Below are the code and all the weights of a small trained network. Each question names an input and a target symbol and asks about switching units off, where a switched-off unit gives its printed mean instead of its output.

import numpy as np


def w(rows, s, z=0):
    codes = np.array(rows[::2]) - 128.0
    scale = np.full(codes.shape[1], s)
    scale[-1] = z or s
    return codes * scale


def norm(h):
    return h / np.sqrt((h * h).mean(-1, keepdims=True) + 1e-5)


def f(y):
    return y / 2 * (1 + np.tanh(0.7978845608 * (y + 0.044715 * y**3)))


def softmax(a):
    e = np.exp(a - a.max(-1, keepdims=True))
    return e / e.sum(-1, keepdims=True)


def log_softmax(a):
    a = a - a.max(-1, keepdims=True)
    return a - np.log(np.exp(a).sum(-1, keepdims=True))


def net(x, mask):
    ids = ['βδθλπω'.index(c) for c in x.split()]
    T = len(ids)
    res = E[ids] + P[:T]
    u = 0
    for l in range(3):
        q, k, v = (norm(res) @ M[l].T for M in (Q, K, V))
        z = softmax(np.where(np.tri(T) > 0, q @ k.T / 2**0.5, -1e9)) @ v
        res = res + np.where(mask[u], z, O[l][:, -1]) @ O[l][:, :-1]
        u += 1
        y = f(norm(res) @ A[l][:, :-1].T + A[l][:, -1])
        res = res + np.where(mask[u : u + 8], y, B[l][:, -1]) @ B[l][:, :-1]
        u += 8
    return log_softmax(norm(res)[-1] @ U[:, :-1].T + U[:, -1])


Q, K, V, O, A, B = {}, {}, {}, {}, {}, {}
E = w([
[64,157,183,148],'β',
[151,8,103,141],'δ',
[209,142,166,195],'θ',
[86,131,124,189],'λ',
[38,81,12,126],'π',
[98,152,173,166],'ω',
],0.011)
P = w([
[17,159,124,100],'0',
[57,228,71,132],'1',
[97,115,132,195],'2',
[203,119,132,60],'3',
[221,186,2,96],'4',
[95,124,172,211],'5',
],0.0071)
Q[0] = w([
[85,127,1,151],'L0H0',
[67,148,193,100],'L0H0',
],0.0082)
K[0] = w([
[95,49,105,105],'L0H0',
[48,106,188,254],'L0H0',
],0.007)
V[0] = w([
[176,1,221,185],'L0H0',
[50,51,20,199],'L0H0',
],0.0042)
O[0] = w([
[77,130,26,254,99],'L0H0',
[184,214,141,172,254],'L0H0',
],0.0048,0.0044)
A[0] = w([
[69,134,107,174,137],'L0N0',
[173,111,199,113,231],'L0N1',
[203,232,55,112,229],'L0N2',
[111,97,149,107,98],'L0N3',
[116,66,47,98,218],'L0N4',
[148,137,189,117,254],'L0N5',
[96,141,105,2,56],'L0N6',
[172,153,100,48,59],'L0N7',
],0.0083,0.0011)
B[0] = w([
[159,116,161,131,234],'L0N0',
[89,110,105,144,151],'L0N1',
[171,31,187,36,254],'L0N2',
[71,114,113,158,109],'L0N3',
[118,215,139,125,232],'L0N4',
[3,92,86,73,153],'L0N5',
[132,14,143,172,155],'L0N6',
[95,98,154,124,131],'L0N7',
],0.007,0.0034)
Q[1] = w([
[108,61,254,34],'L1H0',
[34,55,175,191],'L1H0',
],0.0059)
K[1] = w([
[7,154,21,159],'L1H0',
[178,47,145,253],'L1H0',
],0.0039)
V[1] = w([
[82,53,140,93],'L1H0',
[104,81,254,208],'L1H0',
],0.0045)
O[1] = w([
[165,199,164,183,71],'L1H0',
[107,194,254,89,254],'L1H0',
],0.0057,0.00084)
A[1] = w([
[145,178,85,174,180],'L1N0',
[140,68,150,58,157],'L1N1',
[116,168,120,126,127],'L1N2',
[150,39,147,116,142],'L1N3',
[255,159,121,129,252],'L1N4',
[140,153,198,81,18],'L1N5',
[134,129,202,170,161],'L1N6',
[125,97,44,174,81],'L1N7',
],0.0082,0.0028)
B[1] = w([
[143,159,151,65,190],'L1N0',
[65,127,2,133,197],'L1N1',
[97,172,137,69,139],'L1N2',
[64,171,89,134,187],'L1N3',
[39,145,39,68,251],'L1N4',
[167,75,191,148,131],'L1N5',
[194,111,31,123,223],'L1N6',
[197,30,161,79,183],'L1N7',
],0.0058,0.0032)
Q[2] = w([
[247,156,186,105],'L2H0',
[2,53,17,139],'L2H0',
],0.0083)
K[2] = w([
[114,140,250,1],'L2H0',
[186,111,79,202],'L2H0',
],0.0061)
V[2] = w([
[202,3,141,126],'L2H0',
[235,149,26,226],'L2H0',
],0.0046)
O[2] = w([
[77,33,144,32,2],'L2H0',
[255,159,170,182,250],'L2H0',
],0.0092,0.00054)
A[2] = w([
[86,205,117,16,181],'L2N0',
[146,159,54,157,21],'L2N1',
[82,125,35,174,136],'L2N2',
[10,42,115,130,5],'L2N3',
[57,254,153,84,208],'L2N4',
[117,107,82,153,163],'L2N5',
[127,155,81,65,204],'L2N6',
[214,160,115,203,139],'L2N7',
],0.0068,0.0028)
B[2] = w([
[254,185,134,39,238],'L2N0',
[110,150,123,114,143],'L2N1',
[53,230,161,249,218],'L2N2',
[168,84,11,136,159],'L2N3',
[166,116,190,134,254],'L2N4',
[171,120,170,251,177],'L2N5',
[206,171,205,116,230],'L2N6',
[93,56,92,229,210],'L2N7',
],0.0067,0.0035)
U = w([
[116,172,151,130,153],'β',
[210,38,144,183,58],'δ',
[65,136,1,83,131],'θ',
[62,159,101,77,87],'λ',
[165,239,135,18,127],'π',
[163,87,128,23,253],'ω',
],0.0095,0.0034)

Each question gives the input, a string of symbols that net reads in full, and the target symbol t.
The units are the heads (2 rows each of Q, K, V and O) and the neurons (one row each of A and B). Each row of codes is followed by its name. A weight is (code - 128) times the scale printed after its matrix; where a second scale follows, it is the last column's (O, A, B and U).
mask holds one flag per unit, layer by layer, with each layer's heads first. A switched-off unit (its flag False) gives its mean, the last column of its rows in O or B, instead of its output. The means were averaged over made-up inputs and are rounded, as every weight is.
A unit's drop is (log p(t) with every unit on - log p(t) with that unit switched off) / (log p(t) with every unit on - log p(t) with every unit switched off).
The circuit of an input: a set's keep is (log p(t) with only the set's units on - log p(t) with every unit switched off) / (log p(t) with every unit on - log p(t) with every unit switched off). Starting from the 12 units with the biggest drops (on a tie, the unit counted first), units are removed one at a time, each time the one whose removal leaves the highest keep (on an exact tie, the one counted first), for as long as the keep stays at least 0.8.
units of the circuit, in order: the units of the circuit, biggest drop first
most important unit: the unit with the biggest drop
top k neurons: the k neurons with the biggest drops, biggest first
k most important neurons of layer l: the k neurons of layer l with the biggest drops, biggest first
input λ ω π θ, target θ: most important unit	L1N1
input θ π ω ω δ, target π: top 2 neurons	[L0N4; L1N4]
input π λ δ π ω, target ω: 2 most important neurons of layer 0	[L0N2; L0N4]
input β ω ω λ, target θ: units of the circuit, in order	[L0H0; L2H0]
input π δ π δ, target θ: 3 most important neurons of layer 2	[L2N4; L2N0; L2N2]
input β λ θ π, target δ: 2 most important neurons of layer 0	[L0N6; L0N7]
input λ π λ π, target β: 4 most important neurons of layer 0	[L0N6; L0N4; L0N2; L0N7]
input ω δ θ λ, target δ: 2 most important neurons of layer 2	[L2N7; L2N0]
input λ θ θ β, target δ: top 3 neurons	[L1N4; L1N6; L0N2]
input λ λ π ω ω, target ω: 2 most important neurons of layer 0	[L0N2; L0N7]
input λ π π β, target θ: top 2 neurons	[L1N0; L2N3]
input λ θ β β, target λ: top 2 neurons	[L0N5; L0N6]
input λ β β π δ, target π: top 3 neurons	[L0N4; L0N6; L2N6]
input π β ω λ π π, target β: most important neuron of layer 0	[L0N2]
input λ θ π ω, target θ: 2 most important neurons of layer 0	[L0N5; L0N1]
input β π θ ω, target δ: 2 most important neurons of layer 1	[L1N6; L1N4]
input θ θ ω δ π, target π: top 2 neurons	[L0N4; L2N6]
input θ δ θ π, target δ: top 3 neurons	[L0N6; L1N4; L1N6]
input π λ π λ, target θ: top 3 neurons	[L1N1; L0N2; L1N0]
input π δ δ θ π, target ω: top 2 neurons	[L0N2; L1N7]
